Below is a small trained network, with its code and all its weights. Each question gives an input and a target symbol and asks what happens when units are switched off, that is, made to give their printed mean instead of their output.

import numpy as np


def w(rows, s, z=0):
    codes = np.array(rows[::2]) - 128.0
    scale = np.full(codes.shape[1], s)
    scale[-1] = z or s
    return codes * scale


def norm(h):
    return h / np.sqrt((h * h).mean(-1, keepdims=True) + 1e-5)


def f(y):
    return np.maximum(y, 0)


def softmax(a):
    e = np.exp(a - a.max(-1, keepdims=True))
    return e / e.sum(-1, keepdims=True)


def log_softmax(a):
    a = a - a.max(-1, keepdims=True)
    return a - np.log(np.exp(a).sum(-1, keepdims=True))


def net(x, mask):
    ids = ['αβγδεζηθπτφψ'.index(c) for c in x.split()]
    T = len(ids)
    res = E[ids] + P[:T]
    r = norm(res)
    for j in range(3):
        rows = slice(3 * j, 3 * j + 3)
        q, k, v = (r @ M[0][rows].T for M in (Q, K, V))
        z = softmax(np.where(np.tri(T) > 0, q @ k.T / 3**0.5, -1e9)) @ v
        o = O[0][rows]
        res = res + np.where(mask[j], z, o[:, -1]) @ o[:, :-1]
    y = f(norm(res) @ A[0][:, :-1].T + A[0][:, -1])
    res = res + np.where(mask[3:7], y, B[0][:, -1]) @ B[0][:, :-1]
    return log_softmax(norm(res)[-1] @ U[:, :-1].T + U[:, -1])


Q, K, V, O, A, B = {}, {}, {}, {}, {}, {}
E = w([
[151,109,148],'α',
[102,114,173],'β',
[117,100,74],'γ',
[103,116,175],'δ',
[205,66,121],'ε',
[104,113,174],'ζ',
[173,113,112],'η',
[123,117,157],'θ',
[155,119,95],'π',
[103,115,172],'τ',
[146,108,153],'φ',
[236,136,255],'ψ',
],0.006)
P = w([
[135,199,81],'0',
[82,118,230],'1',
[188,20,129],'2',
[180,4,145],'3',
[166,3,163],'4',
[191,3,126],'5',
[175,9,144],'6',
[178,4,150],'7',
],0.0028)
Q[0] = w([
[163,130,133],'h1',
[71,250,87],'h1',
[135,114,154],'h1',
[120,231,178],'h2',
[192,254,150],'h2',
[115,135,163],'h2',
[163,188,135],'h3',
[155,163,112],'h3',
[115,58,87],'h3',
],0.028)
K[0] = w([
[148,177,128],'h1',
[123,1,204],'h1',
[139,121,106],'h1',
[133,226,164],'h2',
[163,221,236],'h2',
[139,152,105],'h2',
[139,184,176],'h3',
[143,149,152],'h3',
[104,36,133],'h3',
],0.023)
V[0] = w([
[70,62,93],'h1',
[66,216,128],'h1',
[156,158,144],'h1',
[126,115,199],'h2',
[250,148,203],'h2',
[182,148,107],'h2',
[132,150,63],'h3',
[72,93,103],'h3',
[46,129,162],'h3',
],0.015)
O[0] = w([
[215,44,86,3],'h1',
[2,32,67,191],'h1',
[89,164,146,187],'h1',
[155,54,91,36],'h2',
[248,65,250,34],'h2',
[163,150,219,151],'h2',
[156,87,59,124],'h3',
[230,124,146,239],'h3',
[188,64,245,42],'h3',
],0.01,0.0043)
A[0] = w([
[227,37,108,43],'n1',
[206,163,149,57],'n2',
[99,6,91,39],'n3',
[138,74,214,4],'n4',
],0.014,0.0024)
B[0] = w([
[6,163,89,196],'n1',
[108,79,66,197],'n2',
[238,106,158,252],'n3',
[76,182,56,197],'n4',
],0.015,0.0043)
U = w([
[126,166,206,117],'α',
[116,173,191,60],'β',
[94,177,40,248],'γ',
[215,70,58,114],'δ',
[106,160,195,59],'ε',
[123,171,128,97],'ζ',
[144,74,147,28],'η',
[249,178,163,107],'θ',
[52,78,181,253],'π',
[138,63,147,43],'τ',
[142,71,148,35],'φ',
[140,83,153,17],'ψ',
],0.015,0.0043)

Each question gives the input, a string of symbols that net reads in full, and the target symbol t.
The units are the heads (3 rows each of Q, K, V and O) and the neurons (one row each of A and B). Each row of codes is followed by its name. A weight is (code - 128) times the scale printed after its matrix; where a second scale follows, it is the last column's (O, A, B and U).
mask holds one flag per unit, heads first, then neurons. A switched-off unit (its flag False) gives its mean, the last column of its rows in O or B, instead of its output. The means were averaged over made-up inputs and are rounded, as every weight is.
A unit's drop is (log p(t) with every unit on - log p(t) with that unit switched off) / (log p(t) with every unit on - log p(t) with every unit switched off).
The circuit of an input: a set's keep is (log p(t) with only the set's units on - log p(t) with every unit switched off) / (log p(t) with every unit on - log p(t) with every unit switched off). Starting from all 7 units, units are removed one at a time, each time the one whose removal leaves the highest keep (on an exact tie, the one counted first), for as long as the keep stays at least 0.8.
circuit, biggest first: the units of the circuit, biggest drop first
unit that matters most: the unit with the biggest drop
k most important neurons: the k neurons with the biggest drops, biggest first
which heads matter: for each layer, one digit per head in row order, 1 if its drop is at least 0.15 and else 0, layers parted by /
drop when u is switched off: that unit's drop, to one decimal
input γ θ α γ φ, target δ: which heads matter : 110
input ε θ β ψ, target θ: circuit, biggest first : h1
input θ α ζ, target π: which heads matter : 101
input θ ψ ε, target π: which heads matter : 110
input γ γ ψ ψ γ π ψ, target π: which heads matter : 011
input γ γ β, target δ: which heads matter : 111
input γ α γ γ γ θ, target δ: 2 most important neurons : n3, n4
input ε γ γ α γ γ, target θ: which heads matter : 100
input θ η φ α, target π: which heads matter : 111
input β θ ψ, target π: which heads matter : 001
input γ γ ζ α α, target δ: which heads matter : 111
input γ φ η θ γ γ γ, target δ: which heads matter : 110
input θ η φ, target π: circuit, biggest first : h1, h2
input γ γ θ θ ε δ, target δ: which heads matter : 111
input θ γ γ ζ, target π: circuit, biggest first : h1
input γ η ψ θ γ θ η, target δ: which heads matter : 110
input θ γ θ θ γ, target π: which heads matter : 100
input ε γ γ γ γ ε, target θ: which heads matter : 100
input γ γ φ α θ, target δ: which heads matter : 111
input γ π θ γ γ θ γ δ, target δ: unit that matters most : h1
input γ φ γ α, target δ: 2 most important neurons : n3, n4
input ε γ γ θ θ, target θ: drop when n2 is switched off : 0.0
input γ γ α ε π, target δ: drop when h2 is switched off : 0.8
input γ γ π, target δ: drop when n3 is switched off : 0.3
input θ θ θ θ η, target π: drop when h1 is switched off : 0.5
